In the rows, zero is written as 128.
Known rows:
[151 140 141 186 105  87 107 114  82 125 154 146 139 131 143 106 144  92
  98 123  80 151  75 137 124 160 155  94  75 145 166  83 178 119 147 111
 144 139 156 137 116 128 122 144 168 103]: zepli
[138 150 150 108 121 152 136 149 121 153 155 142 150 139 129 153 147 171
 120 124 109 100 125 122 142  99 148 160 138 102 139 122  96 128 107 150
 115 132 127 114 175 134 117 104 133 107]: mutatis
[142 120 112 187 115 131 107 109 102 128 108 123 126 114 108 145 141  80
 130 102 134 156 117 143 155 162 103 108  93 134 139 140 180 148 158 151
 142 117 162 161 102 121 124 106 185  80]: stetik
[136 140 113 173 114 122 105 132  61 123 134 139 129 112 128 135 130  87
 112 107 104 146 102 143 160 146 126 118  97 116 139 122 168 128 136 167
 153 122 150 148 123 147 131 147 172  96]: zirugrul
[138 163 131  93  88 145 127 191 102 147 162 138 156 141 130 129 162 161
 108 107  98  86 122 136 153  87 142 144 151  84 151 123  98 118 110 190
 123 116  95 123 162 140 122 148 113 120]: rinuk
[ 97 106  96 128 111 147 111 152 154 117  95  92 115 115 107 130 129  91
 170 122 136 132 147 148 133 132 100 100 128 134 142 172 146 133 176 127
 145  99 104 147  76 113 122 142 118 147]: tolen
[105 144 106 126 136  84 118 139  94 123 123 153 110 108 116 125  94 103
  93 134 120 156  98 112 136 172 134 124 114 130  98 128 142 101  75 154
 151 128 132 137 157 107 166 143 125 147]: stogrim
[110 110  85 141 105 160  94 140 144 134  84  92 108 124 110 149 125 102
 171 130 134 149 137 144 148 135  96 114 109 147 140 171 150 136 169 128
 151  99 118 130  91 113 120 112 134 133]: groski
[178 134 147 186 105 115 122  69 106 164 162 141 161 153 150 119 144 129
 104 144 111 165  77 121  92 153 180 128  75 155 171  73 156 158 147  72
 109 164 184  94 137 151 113  73 168  96]: sadun
[103 101 136 130 167 139 121 126 145 118 101 114  93 113 131 147 121 121
 157 123 138 121 158 127 152 121  98 113 143 141 116 160 137 117 167 128
 147 113 117 146  98 115 108 121 132 116]: nefek
[ 95 114  84 105 155  95  82 147 114 104  91 105  69 109 118 125  66 102
 141 132 107 135 140 125 134 146 100  99 140 127  96 147 160  88 138 124
 165 124 103 122  92 113 138 174  90 184]: fedro
[102 145 108 135 143  94 124 119  98 131 141 155 109 124 115 124 106 113
 101 136 117 146 101 102 124 161 145 145 112 130 111 124 142 111  57 140
 134 134 143 130 165 112 163 134 128 152]: zarur
[176 177 173  81 121 136 175 174 141 108 136 145 156 130  86 148 184 150
 102  96 145 130 147 121 117 158 138 155 145 100 144 133  87 138  96 198
 105 147 110 144 204  82 146 101 153  76]: buple
[100 125  82  97 135 106  92 150  98 117 114 128  87 121 134 119  79 114
 118 125 100 125 129 118 144 121 119 117 144 113 100 134 142  93 124 136
 155 129 115 126 109 132 140 175  95 173]: didragi
[ 97 129  99 128 149 113  94 138 110 125  96 117  71 109 126 154  91 106
 141 126 111 140 126 121 146 151  88 109 126 132 104 159 158  97 148 139
 160 107 125 145 112 109 124 153 118 147]: trestuk
[172 157 127  88  90 179 136 150 145 146 142 115 155 150 107 143 167 167
 138 106 124 109 157 134 130  97 135 147 144 103 150 140  92 161 143 165
 100 125 100 110 163 126 122 105 129 110]: vumubol
[184 152 154  64 184 111 153 131 168  79 110 130 104 120  70 134 131 131
 113  96 172 154 183 108  93 189 110 122 175 125 100 145 109 141 115 167
  97 169 111 138 180  62 157  95 125  93]: kiga
[114 139  94 147  77 164 106 157 135 151 117 105 133 125 111 154 156 113
 171 113 116 132 113 147 151 123 113 130 100 129 166 169 140 149 167 146
 148  83 113 132 114 117 116 118 142 131]: skupek

Facts:
α a <- bizak,bralagril,briro,bubravom,buvem,didragi,dotol,drevin,fedro,groski,grotruk,ladel,mapler,mitin,notino,pebru,pibek,plasti,pliskik,rebrus,rinuk,sakluskul,semon,skefis,skupek,tolen,vinok,viple,voku,vufil,vumubol
α d <- bobos,bravok,brisak,britrodre,kifeben,kledan,magel,mutovun,nilur,pumun,sadun,zepli,zigri
α b <- brefli,gadren,gruvo,kesa,mabrin,maflurol,mideril,mutatis,nokluklus,skudrepin,stinul,treken,trestuk,tridrer,vufi
α f <- bregridrar,brople,buple,kiga,kogek,stogrim,zadrim,zarur,zuro
α e <- brubru,dramu,flifo,fusar,redul,stetik,zatak,zirugrul
α c <- drokiskes,dropul,drudun,flano,fliplovi,gotrik,kuzolo,mami,nefek,plofin,skadre,skanes
bizak Ω [brubru,stinul]
bobos Ω [kogek,magel,mutovun,redul]
bralagril Ω [kuzolo,vufil,drudun]
bravok Ω [redul]
brefli Ω [tridrer]
britrodre Ω [fedro,flano]
brubru Ω [gadren,mutovun,nilur]
bubravom Ω [skadre]
buple Ω [notino]
buvem Ω [britrodre]
didragi Ω [britrodre]
dotol Ω [pliskik]
drevin Ω [zigri]
drokiskes Ω [fliplovi,brubru,drudun,mutovun,redul]
fedro Ω [vinok]
flano Ω [mapler,fedro]
flifo Ω [brople,mutovun]
fusar Ω [plofin]
gadren Ω [stogrim,buvem]
gotrik Ω [mapler,fedro,flano]
groski Ω [stetik]
grotruk Ω [rebrus]
gruvo Ω [zigri]
kifeben Ω [tolen,gotrik,mideril,groski]
kledan Ω [trestuk]
kogek Ω [skefis,rebrus,nefek]
kuzolo Ω [trestuk]
ladel Ω [zigri]
mabrin Ω [notino]
maflurol Ω [dramu]
magel Ω [tridrer]
mami Ω [bizak,zuro]
mapler Ω [fedro]
mutatis Ω [bobos,treken]
nokluklus Ω [brefli,sakluskul,zarur,treken]
notino Ω [zigri]
plasti Ω [mami,kiga,zuro,zadrim]
pliskik Ω [kogek,bubravom]
plofin Ω [bizak,groski,drudun]
pumun Ω [brefli]
rebrus Ω [kuzolo]
redul Ω [buvem,kledan]
rinuk Ω [nokluklus,pibek,treken]
sadun Ω [bizak,bobos,drudun]
sakluskul Ω [skefis,zuro,pibek]
semon Ω [bravok]
skanes Ω [bravok]
skefis Ω [gotrik,didragi]
skudrepin Ω [skadre,gruvo,pebru,mutovun]
skupek Ω [grotruk]
stetik Ω [kuzolo]
stinul Ω [trestuk]
stogrim Ω [britrodre]
treken Ω [mabrin]
trestuk Ω [vinok,gotrik]
tridrer Ω [gotrik,didragi,buvem,fedro]
vinok Ω [mitin]
viple Ω [skefis,maflurol,kifeben,magel]
voku Ω [sadun]
vufi Ω [kogek]
vumubol Ω [zigri,dotol]
zadrim Ω [kiga,bizak,magel]
zarur Ω [redul]
zepli Ω [kledan]
zigri Ω [kiga]
zirugrul Ω [trestuk]
zuro Ω [skefis]

Rows:
No name comes twice in this set of rows, the named rows included.
[186  91 163 151 182  78 158  28 173 110 124 144 132 145 153  76  98 120
 115 156 163 172 135 108  47 169 161 108 130 174 100  62 144 161 137  10
  91 209 180  88 107 136 134  83 118 118] -> mutovun
[ 96 125 121 131 141 115 104 135  99 142 143 144 107 128 155 122  87 137
 113 150  96 122 101 110 138 106 135 143 127 116 100 125 122  92  87 126
 151 137 134 118 147 143 135 153 114 166] -> gadren
[ 78 126 127 155 140 133 110 121  88 150 154 144 120 126 165 136 104 148
 119 147  97  98 102 123 155  86 139 148 129 114 114 118 115  89  99 119
 162 116 150 127 132 163 114 161 117 150] -> skanes
[ 92 110 115 150 164 132  93 119 125 132  86 111  53 117 144 169 104 117
 167 126 129 135 142 134 164 139  89 104 128 147 113 173 159 112 182 134
 165 110 117 146  93 107 106 126 140 125] -> kuzolo
[129 168 136 105 118 127 127 165  90 136 156 144 122 129 134 140 130 161
 104 121  91 102 117 119 153  98 135 138 153  99 134 125 101  97 109 173
 142 123 111 129 176 132 117 156 124 121] -> nokluklus
[121 150 122 143 123 127 119 142 130 126 109 132 124 123  95 164 149 110
 133 120 137 167 115 133 138 178 117 125  93 140 139 162 146 146 107 161
 146 122 132 156 157  82 146 100 159 110] -> kogek
[145 120 120  65 151 107 129 167 145  95 108 117 108 131 112 111 109 130
 124 115 133 106 171 130 129 131 110 102 180 116 114 136 114 106 137 144
 111 138  87 133 111 116 140 167  84 142] -> pibek
[158 184 132  99 123 129 136 138 126 133 139 144 127 130  98 154 151 147
 102 109 137 151 125 115 118 151 143 157 132 111 140 123 112 142  86 179
 117 151 130 120 197  99 144  89 149  94] -> zadrim
[103 108  81 140 123 160 113 100 166 149  96  99 109 134 126 136 117 118
 178 125 150 148 131 138 118 138 103 127 113 153 128 165 132 160 168  93
 141 111 132  95 105 120 127  94 118 146] -> vufil
[137 131 129 180 102 155 127  83 111 155 144 137 171 128 132 148 148 120
 128 120 143 156 110 141 129 134 133 140  87 139 140 118 150 187 129 135
 119 142 174 115 138 147 115  75 188  82] -> fusar
[109  79 181 161 126 114 201 137 164  61 129 140 238 107 119  70 185  62
 114 131 191  79 153 165 119 112 129 116 115 119 129 122 112 137 102 129
  98  91 135 206  64 157 131 196 132 124] -> dramu

Now the same objects, written a new way:
Known rows:
[176  87 110 142 140 119 123  58 112 156 172 226 108 132  96 136 193 144
 131 101  92  89 163 157 140 169 141 182 116 171 128 104 111  69 128  93
 144 124]: gotrik
[187  79 112 142 142 125 116  60 105 159 185 234 108 130  93 123 196 137
 134 104  93  87 160 167 141 175 146 189 123 174 131 113 107  67 111  96
 131 127]: flano
[176 108  74 176 164 141 121 106 182 120 165 162 153 134 149  72 160 109
 144 119 132 113 147 155 121 153 108 208 108 146  78 146  90  94  42  98
  84 134]: britrodre
[141 149 148 113 130  89 140 142 142 130 132 116 149 157 102 162 136 116
 117 150 122 119 129 128 122 169 143 103 163 116 118 131 135 158 146 134
 106 118]: mitin
[133 144 150 152 127 116 141 146 135 119 105 109 130 141 112 125 111 132
 145 150 116 129 150 124 117 152 138 116 136 119 130 109 151 147 172 111
 147 133]: groski
[177 101 200 145  93 143 141 112  92 155 160 190  80 114 141 108  75 120
 164 128 123 131 147 126 135 106 124 139 120 174 133  85 164 105 144 140
 219 119]: plofin
[158 104 193 140  85 141 167 102  95 139 131 178  74 101 144 109  94 130
 162 127 128 148 140 102 127  95 127 147 121 171 127  76 176  98 157 125
 211 115]: mami
[140 140 165 139 121 114 156 138 130 117  96 118 121 127 108 116 114 130
 154 150 126 136 143 122 111 137 135 117 157 117 135  94 174 130 183 112
 139 143]: plasti
[121 133 123  94  77 122 106 124 133 104 143 108 149 123 134 181 149 110
  97 131 129  85 114 143 127  97 143 112 128 133 100 119 124 114  75 146
  96 129]: zatak
[108 138 156 121 102 109 188 127 140  92  53  98 112 109 119 133 150 139
 137 146 124 156 137  75 109 123 146 142 145 131 117  91 181 133 202 101
 138 140]: sakluskul
[ 94 124 125 116 140 144 134 147  92 131 119 139 122  91 124 127 138 152
 107 114 143 134 114  93 150  83 154 167 118 118 149 150 132 123 119 156
 121 130]: nokluklus
[145 108 144  96 111 149 127 100 143 133 130 130 160 175 133 153 144 101
  94 127 149 117 118 138 121 126 119 120 144 152 138 138 125 149  77 153
  95 120]: brople
[114 119 119 109  70 140 100 127 121 103 134 110 134 104 134 153 135 117
  97 130 122  86 130 149 130  98 139 128 120 130 109 121 120 104  85 134
 108 154]: flifo
[119 127 135 134 138 108 118 159 127 128 104 102 114 127 100 116 135 134
 114 145 107 127 143 124 136 166 137 122 135 118 142 144 108 158 161 112
 119 163]: semon
[ 85  91  93 138  95 154  45 171 116 110 138  74 116  94 124 112 123 127
  74 133 105  89 133 154 158 107 141 144  85 133 126 182  46 140  63 118
 108 194]: redul
[105 151  32 133 163 125  93 125 170 134 144  98 155 174 169 130  61 119
 138  95 112 149 123 149 142 146  70 120  62 116  94 130  67 143 143 130
 169  91]: kledan
[ 99 154 104 160 126 139  86  98 132 145 176 140 125 169 177 150  59 159
 169 106 102 135 126 144 127 128 119  77  59 131  98 103  92 139 188 119
 244  43]: kuzolo
[142 151 153 116 126  92 145 147 141 121 121 119 149 150 107 164 139 116
 123 152 119 120 127 124 120 165 145 100 162 122 122 131 138 159 143 129
 108 116]: tolen

Rows:
No name comes twice in this set of rows, the named rows included.
[124  95 122 122 133 164 112  90 129 139 121 121 130 151 137 111 145 122
 119 119 153 141 124 153 109 115 107 104 132 126 164 131 132 129 112 122
 110 146] -> buple
[169 132 177 157 121 126 141 163 119 138 105 133 120 145 105 102  61 119
 155 160 113 118 168 130 121 150 130 137 147 130 149  77 163 141 183 126
 172 152] -> bizak
[ 95 144 103 130  78 148  99 120 137  89 129  95 148 118 165 158 112 135
 129 131 118 105 129 141 116  73 137 110  98 124  94 100 129 108 122 130
 148 120] -> stetik
[104 148 141 136 124 115 148 140 144 108  90  87 125 125 123 128 134 141
 137 144 115 142 132 102 116 141 142 114 130 111 119 119 146 153 181 102
 137 130] -> grotruk
[136 101  91 104 140 109 171 115 146 120  93 125 119 100 137  98 128 107
 119 100 133 157 125 110 144 122  85 179 116 152 102 119 123 105 121 130
 116 148] -> magel
[123 125  66 117 146 115 127 128 154 124 125 114 130 128 158 111 106 106
 124 105 133 154 112 128 146 129  80 140  97 136 104 148  99 128 113 133
 125 128] -> zepli
[185 109 108 144 163 102 124 108 129 134 134 169 144 153  54 130 183 134
 121 129  87  83 178 158 128 205 149 186 157 129 151 109 117  98 144  89
  83 166] -> mapler
[136  85 163 132 115 135 117 133  90 160 150 163  75 108 132 114 109 121
 120 123 114 135 128 133 157 131 131 130 108 170 135 138 101 134 114 138
 182 134] -> drokiskes
[113 156  95 154 172 124 100 119 120 134 150  95 106 110 113  92 136 154
 198 139 146 144 109 172  88 166 101  16 188  54 180 135 156 103 172  82
 103 155] -> notino
[100 163  58 144 172 146  83 124 110 146 164 157 173 166 130 154  88 177
 136  94 111 105 133 138 142 120 134 146  78  94 141 113 101 112 158 156
 165  74] -> trestuk

The same objects again, as new rows of numbers:
Known rows:
[110 130 144 156 111 149 112 136 166 145 154 161 134 110 150 110 111 149
 145 114 156 127 153 155 114 101  98 146 117  69 143 119 129 131 146 134
 102 142]: magel
[132 132 129 128 115 143  76 140 131 127 181 128 122 114 135 138 115 136
 167 140 135 174 142 117 108  89  72 137  97 124 136 134 132 118 116 172
 113 126]: mutovun
[131 122 137 129 153 113 133 107 130 115 138 161 120 178 120 112  95 144
 152 155  97 128 125 123 111 130 136 119 102 142 135 113 153 126 153 111
 113 129]: mutatis
[132 130 117 134 110 146  74 138 122 129 165 126 120 108 148 134 116 127
 159 141 135 172 137 115 119  79  76 138  95 133 138 136 140 126 119 177
 120 126]: nilur
[134 129 132 152 118 125  88 156 130 130 174 170 142 118 165 129 118 120
 140 152 155 140 157 138 112 105 103 134 121  87 143 123 139 125 119 158
 108 143]: zepli
[152 140 111 134 107 126 129  96 108 135 148 100 112 154 103 188 104 124
 109 151  93 169 126 127 103 126 114 137 109 135 133 168 107 131 128 145
 141 128]: fliplovi
[135 127 124 125 146 113 116 111 130 113 134 163 110 176 113 121  96 129
 157 176  99 122 132 115 120 127 138 126  99 163 133 122 155 129 135 133
 119 126]: skudrepin
[137 119 126 119 139 128 131 128 135 127 130  96 119 107 122 122 160 121
 140 108 135 156  95 103 126 112 117 115 128 153 106 122 137 116 104 119
 143 105]: tolen
[ 76 138 158 155 148 145 124 114 180 129  53 167 136 155 134  89  85 111
 111 132 119  55 156 150 140 127 137 114 109 109 169  93 144 107 162  87
  92 141]: tridrer
[ 63 151 114 141 144 203 127 144 242 171  25  90 167  92 106  95 156  84
 105  68 164  85  99  92 162  84 139 101 113 122 156 152 114  79 110 129
 126 116]: mapler
[160 104 154 125 128 113 132 122 137 133 132 108 108 114 143 134 178 130
 127 110 137 129  98 132 138 118 126 131 135 157 116 100 155 108 110  71
 163 127]: grotruk
[110 122 161 153 148  96  98 128  96  76  90 163  92 165 152 116  72 123
 133 181 120 111 167 147 108 154 118 118 123 133 151  67 145 128 120 102
 118 130]: gadren
[139 115 126 115 139 129 127 126 140 123 135 101 110 108 123 122 162 138
 141 102 136 146  90 111 132 119 124 114 124 153 102 124 140 119 106 108
 144 109]: pibek
[123 150 152 114 178  99 154 186 164  86 171 143 144 158  74 148 119 170
 149 133 129 106 135 117  93 240  81 105 136  39 161 147 115 139 110 147
 104 157]: zarur
[ 91 126 118 102 117 106 145 151  87 116 151  99 134 135 122 122 111 126
 128 108 116 143 151 122 154 131 142 177 133 150 166 147 102 125 148 135
 143 126]: zatak
[160 134 111 137 105 126 121  89  98 136 155 100 109 156 103 193 107 124
 109 150  95 177 117 122 105 124 105 139 108 144 134 170 109 124 127 141
 142 115]: skadre
[149 143 103 142 112 139 125  89  79 134 150  97 109 135 110 181  93 125
 106 147  86 192 118 122 101 126 116 129 112 129 120 163  92 141 129 156
 139 114]: drudun
[132 117 122  99 116  88 141 148  36 124 152 118 150 139 164 129 138 107
  95 127 102 131 153 137 175 129 150 182 138 167 179 137 129 111 148 120
 161 152]: stetik

Rows:
No name comes twice in this set of rows, the named rows included.
[ 90 166 106 164 100 197 135  93 204 196  47 107 175 131 102 146  99  76
  54  97 122  76 132 132 149  94 131 131  99  99 181 187 102  87 144 142
 124 138] -> gotrik
[120  99 165  83 110 175 169 105 108 171 133 113 121 113  99 124 141 197
 110  70  97  68 123 168 177 171  93 126 130  86 108 121 135 163 185  86
 101 179] -> zuro
[127 126 145 141 153 103 150 151 173 106 132 126 123 118 124 123 154 140
 138 114 149 139 113 119 106 142 133 121 141 107 120 119 122 119 104 102
 135 104] -> semon
[145 150  78 120  66 154  92 141 148 165 142 179 135 143 120 129 121 138
 189 153 216 102 185 144 139  85 161 173 180 163  80 143 138 191 127 207
 109 114] -> zigri
[100 130 111 145 117 165  97 125  91 130 163 140 132  89 153 103  95 151
 154 132 124 189 147 123  98  89 107 123 114  76 101 126  94 159 135 193
  86 124] -> sadun
[137 125 110 152  91 152 167  54  66 151 135 121 117 108 121 143  84 159
  93 124  81 170 131 158 102 122 143 130 131  74  94 149  73 177 170 123
 110 121] -> mami
[109 120 145 146 151 119 140 103 154 123 116 172 125 171 126 100  95 142
 140 144 109  95 136 140 123 133 139 120 109 126 148 106 149 123 167  89
 104 136] -> brefli
[169 128 116 161 126 111  94 171  84 126 179 208 205 119 209 127 131  81
  98 182 135 123 164 140 110 109 141 100 137  68 150 132 150 113 128 177
 126 173] -> kledan
[131 124 116 128 150 150 134 134 166 139 112 112 154 104 131 115 169 102
 122 105 136 129  96 101 136 100 145 104 125 142 126 143 131 104 118 127
 149 125] -> vinok
[124 118 111 120 130  97 160 176  52 124 149 151 210 135 179 107 133  85
  84 142 103 113 153 126 161 134 187 151 160 123 182 150 107 115 156 143
 146 161] -> zirugrul
[141 130 118 131 136 116 126 112 140 123 133 177 122 191 114 115  96 131
 160 173 122 103 140 130 127 131 155 134 124 177 129 122 155 134 147 128
 121 130] -> mabrin
[ 72 145 170 144 170  32 181 210 135  60 163 150 153 158 142 118  84 141
 121 132 151 122 188 136  99 210 152 176 174  50 218 115  87 124 119  97
 125 126] -> redul

